[  9  10  16 -26  -8  -6  20  -5   9   3  30  20  22  22  13  -9 -16   7
   1   7   1 -15   9  37   1  -3  -5  -1  -8 -20   0  -9 -16 -49  -4 -20
   2 -48 -11  -2  -9  -4 -54   5  17  15 -19  15  14  34  34 -45  18]
R:<70>
[ 15 -16  -3 -26  12  -6   1  -6  27  -2  37   8  14  -2  24  -4 -13  -6
  15  -9  -1 -16  19  -7 -29 -13   7  18   6  -2  20  23 -24 -11 -36  22
 -50 -44  13  -6  27 -14 -62   7  -9  20 -14 -25 -12   0  29 -59  16]
U:<73>
[ -5  -6  -3 -30   2  -5   6 -16  26   0  15   2  10  51   5   2 -13  -1
   6  11   1 -10   6 -15 -16  -1   2   5   2  -9  -8  10 -20  -3 -15   9
 -19 -23  11  14  19   0 -60   5  10  18 -10 -18   3  18  18 -30   6]
U:<74>
[ -5   7  -8 -23   9   2   8  -1  26   2  21  10  18  12  15  -8 -24   4
   3  -9   4  -2   1 -34 -25   2   3   4 -15   1   4  14   7  -9 -30  26
  -6 -39  12  -7  11   6 -35   6  16  47  -7 -12 -13  -3  16 -26   6]
U:<74>
[ -6 -18  13 -35   2   0  -2   0  35   4  38  31   8  34  26   3 -24   1
  11 -12   7   2  23 -14 -17  -6   7   9  -2  13   3  -1 -14  -6 -52  13
 -21 -32  17  -9  14  23 -67  18  10  24 -20 -19  -1   7  35 -35   8]
U:<73>
[  5  -5  -5 -36   6   4  -6 -18  37   4  32  27  23  17  19   2 -13 -10
  12  -5   0  -3  17 -11 -17  -7   7  22 -10  -6   5  11 -10 -15 -38   1
 -14 -45  12   2  10   8 -76  13  42  23 -11 -19 -10  11  29 -49   7]
U:<73>
[ -7  -6 -32 -17   3  -5   2 -35  28  -7  17  20   8  12  19  -5 -10  -3
   8   1  -4   2  17 -17 -25  -8  -1   0  -5 -15  13  16 -31 -14 -22   4
 -14 -41  21  21  24  -3 -56   4   4  34 -18 -15   1  21  58 -47  34]
U:<73>
[ 12   8  -8 -13 -13   6   7   0  -4   6  23  23   4   8   4  -5 -21   7
   9  -2   2   1  -7   9  14   1  -3   7  -8  -8  10 -18 -16 -27  21 -27
  -9 -37  -4  11 -14   6 -35  45  19  21 -16  20  21  22  -1 -10  16]
R:<75>
[-21  -3  -9 -21   7   6  19   0  12  -3  26  14   8  12  25   4  -1   1
  17  -7  -3   5  -9  -7  -4   7  10   2   2  17  14  -8  -9  16 -26  16
  -4 -13   0   7  16  10  14  -1  13   3  -2  -8  -6  16  14 -29  -3]
U:<74>
[-15   2 -11 -28   3  -1  21  -8  20  -7  20  11   7  -5  22  -3  -5  -8
  10 -13  -5  -8  -4  -7 -20 -16 -15   0 -11  17  17  -1 -16 -11 -28  23
   6 -24  -5   6  32   2 -28  -2   8  10 -13  -8   8  14  23 -59   3]
U:<73>
[  1  -2  -9 -21  11  -3  -2 -14  23  -6  27  14  17  12  14  11 -18   0
  11  -5 -16  -2   6  -3 -23 -13  16 -17  -7  12   7   9   0 -10  -8   6
  -2 -26  15  12  40  12 -21  -8  -2  14 -10 -24  -8   9  23 -45   0]
U:<73>
[ -9   6 -18 -23  10   8   4  -7   4  -5  31  14  14  -3  21  -3 -11  -5
   8  -8   0  -8   5   1 -18  -4  -6   2  12   6  -3  12 -22 -37 -21   6
 -22 -37  13   5  15   6 -52  -1  14  25   7 -11   0  22  15 -48   4]
U:<74>
[  5   1  -4 -37  -1   8  10 -12  20  -2  23  19   9  18  23   9 -25   0
  11  13   1   6  10 -28 -13  -8  11  13   7  10  -1  14 -11  -9 -31   9
  -6 -22   9  -4  14  13 -50   7  19  25  -6  -7  -7  10  25 -41   9]
U:<73>
[-13  -5  22   7 -31  -3  -6  -2   2  15  14  17  11  10   5 -14 -22  -8
  11   1  25  -2  17  11   3   2  -1   3  -5 -36  -1 -14 -17 -30  25 -21
 -19 -55  -2  -4 -29   3 -36  26   8  20  -1  11   7  19  14  -4  14]
R:<75>
[  2   1   0 -30  -3  16   0 -12  27 -10  27  -2  -1   8  25   7  -8  -3
  11 -14   4   7  21   0 -13 -11   4   3   0  16   9 -17  -3  -5  -6  13
 -14 -24  12  -3  40  14 -54   0   3  19 -15  -6  -4  13  40 -58 -25]
U:<73>
[  6 -16  13 -11 -19   8  -2  -1   8  18  16   9  19   5   3   0 -14 -14
   7  -7  18 -17   8  16   5  -3  15   1  -7 -26  23  -1 -17 -58  17 -24
 -25 -48   0 -21  10   8 -64  26   6  18  -8  16  19  34  14 -14  20]
R:<75>
[ -6   1  -6 -35  -3  -4 -17 -18  22  -3  26  25  22  -2  21  -3 -16 -22
   2  -9   5   0  23  -4 -29 -17  16   2  -2   4   5  40 -10 -10 -34   4
 -26 -42  26  -1  30 -18 -85   6  21  47  -8 -31 -33   6  32 -69   3]
U:<73>
[ -2   9  13 -19  -3   4  11   5   9   7  30  27   9  25  11 -11 -15  -9
  -6   0  -2  17  -2  17  21  -8  -9   1  -6   6   6 -28 -14 -29   0 -21
  -1 -46  -1   0   2 -14 -63  17  37  31  -9  11   9  26  27 -19   4]
R:<70>
[  0   9  24 -19  -2  12  16  -4   6  14  26  13   6  27   0  -7 -11   0
   1  13 -37 -11   7  15  15  14   1  16  -6  -1  -6 -32 -11 -43  10 -28
   4 -51 -11  -1 -31  -2 -49  91  18  10 -15  15  14  26  20 -13   4]
R:<70>
